Below are the code and all the weights of a small trained network. Each question names an input and a class and asks about switching units off, where a switched-off unit gives its printed mean instead of its output.

import numpy as np


def w(rows, s, z=0):
    codes = np.array(rows[::2]) - 128.0
    scale = np.full(codes.shape[1], s)
    scale[-1] = z or s
    return codes * scale


def f(y):
    return y / 2 * (1 + np.tanh(0.7978845608 * (y + 0.044715 * y**3)))


def log_softmax(a):
    a = a - a.max(-1, keepdims=True)
    return a - np.log(np.exp(a).sum(-1, keepdims=True))


def net(x, mask):
    res = np.array(x, float).reshape(1, 7) / 4 @ E
    y = f(res @ A[0][:, :-1].T + A[0][:, -1])
    res = res + np.where(mask, y, B[0][:, -1]) @ B[0][:, :-1]
    return log_softmax(res[-1] @ U[:, :-1].T + U[:, -1])


A, B = {}, {}
E = w([
[96,1,219,147,116,119,95,123],'x0',
[119,111,132,87,151,157,157,103],'x1',
[16,90,2,161,178,223,183,132],'x2',
[252,62,51,163,88,187,128,99],'x3',
[90,202,107,122,47,172,68,49],'x4',
[121,130,142,110,131,150,155,132],'x5',
[114,73,77,93,53,79,104,223],'x6',
],0.0084)
A[0] = w([
[162,98,131,164,235,67,243,240,105],'N1',
[254,101,147,169,106,205,170,104,139],'N2',
[120,95,78,22,47,124,100,208,174],'N3',
[191,57,113,168,99,167,123,117,126],'N4',
[248,167,235,54,94,133,110,114,67],'N5',
[101,115,111,85,68,141,66,80,253],'N6',
[45,195,107,94,77,205,72,112,176],'N7',
[165,249,40,82,155,88,192,165,107],'N8',
[69,42,197,152,154,125,72,102,179],'N9',
[28,161,201,124,208,70,114,129,107],'N10',
[82,94,121,154,128,184,150,142,36],'N11',
[159,126,190,115,106,82,60,171,211],'N12',
[153,189,204,222,241,171,121,11,203],'N13',
[86,130,105,217,168,202,115,169,86],'N14',
],0.0084,0.0046)
B[0] = w([
[248,170,126,139,79,71,131,41,246],'N1',
[43,165,94,50,97,118,113,156,216],'N2',
[65,102,67,172,138,99,254,165,224],'N3',
[123,174,40,48,88,98,80,183,198],'N4',
[84,102,62,220,221,210,109,36,218],'N5',
[233,96,173,103,119,110,203,163,203],'N6',
[226,105,84,134,106,120,128,72,225],'N7',
[160,38,175,105,143,208,70,222,231],'N8',
[201,107,133,110,87,168,98,207,216],'N9',
[114,185,15,72,103,158,79,132,227],'N10',
[105,102,113,209,153,141,11,97,158],'N11',
[138,94,21,97,203,129,170,160,223],'N12',
[92,133,153,142,124,96,236,219,254],'N13',
[133,89,69,167,167,131,117,81,188],'N14',
],0.0081,0.0099)
U = w([
[88,68,48,208,201,153,87,41,38],'0',
[77,136,119,167,92,97,254,176,144],'1',
[193,84,175,103,119,195,50,215,227],'2',
[74,223,53,13,64,112,68,110,67],'3',
[161,117,116,125,107,137,153,118,252],'4',
[246,155,137,142,50,99,171,25,122],'5',
[117,116,97,99,114,124,163,103,189],'6',
[136,135,247,160,83,97,34,105,22],'7',
],0.0081,0.0044)

Each question gives the input, the list of numbers given to net, and the class t.
The units are the neurons (one row each of A and B). Each row of codes is followed by its name. A weight is (code - 128) times the scale printed after its matrix; where a second scale follows, it is the last column's (A, B and U).
mask holds one flag per neuron, in row order. A switched-off neuron (its flag False) gives its mean, the last column of its row in B, instead of its output. The means were averaged over made-up inputs and are rounded, as every weight is.
A unit's drop is (log p(t) with every unit on - log p(t) with that unit switched off) / (log p(t) with every unit on - log p(t) with every unit switched off).
The circuit of an input: a set's keep is (log p(t) with only the set's units on - log p(t) with every unit switched off) / (log p(t) with every unit on - log p(t) with every unit switched off). Starting from the 12 units with the biggest drops (on a tie, the unit counted first), units are removed one at a time, each time the one whose removal leaves the highest keep (on an exact tie, the one counted first), for as long as the keep stays at least 0.8.
units of the circuit, in order: the units of the circuit, biggest drop first
most important unit: the unit with the biggest drop
k most important neurons: the k neurons with the biggest drops, biggest first
drop when u is switched off: that unit's drop, to one decimal
input [6,-5,3,8,-3,3,1], class 3: units of the circuit, in order -> [N4 N2]
input [6,-6,-2,5,2,2,7], class 1: most important neuron -> [N3]
input [5,2,6,3,8,3,-1], class 5: units of the circuit, in order -> [N6 N7]
input [-4,1,6,8,3,-6,3], class 3: 4 most important neurons -> [N4 N2 N5 N13]
input [-8,-1,-6,2,-7,4,-5], class 2: 2 most important neurons -> [N8 N3]
input [3,3,6,2,-8,8,-8], class 1: 4 most important neurons -> [N13 N7 N5 N2]
input [-6,-6,8,-5,-7,-7,6], class 0: units of the circuit, in order -> [N14 N13]
input [3,-5,2,5,-8,4,-8], class 1: 2 most important neurons -> [N13 N2]
input [8,-7,8,-5,-5,-7,4], class 0: 3 most important neurons -> [N14 N11 N8]
input [0,-7,0,5,-4,-4,7], class 1: 2 most important neurons -> [N3 N10]
input [-1,3,2,5,8,-3,-2], class 5: 2 most important neurons -> [N7 N6]
input [-8,-2,-5,3,-4,1,-1], class 2: 2 most important neurons -> [N8 N3]
input [-5,-2,-2,-3,2,0,-4], class 2: 2 most important neurons -> [N8 N3]
input [-4,-6,5,-3,-8,-5,1], class 5: most important neuron -> [N1]
input [-1,-3,-8,-5,-7,-1,3], class 0: 2 most important neurons -> [N5 N12]
input [2,3,3,8,7,-3,3], class 3: 3 most important neurons -> [N4 N2 N1]
input [-4,-7,-7,7,1,-2,5], class 0: 2 most important neurons -> [N5 N13]
input [-2,-3,2,7,6,-7,0], class 3: 3 most important neurons -> [N2 N4 N1]
input [-2,-2,-1,0,0,-1,4], class 1: units of the circuit, in order -> [N3 N10]
input [0,4,-1,6,-8,-6,-1], class 5: most important unit -> N1
input [-3,-2,-6,7,-4,0,5], class 3: drop when N2 is switched off -> 0.8
input [-7,-7,-6,-6,-6,5,-1], class 2: drop when N5 is switched off -> -0.1
input [-6,4,-3,-8,-4,6,0], class 3: drop when N11 is switched off -> 0.0
input [-6,2,0,-2,-4,-5,-4], class 2: drop when N3 is switched off -> 0.5
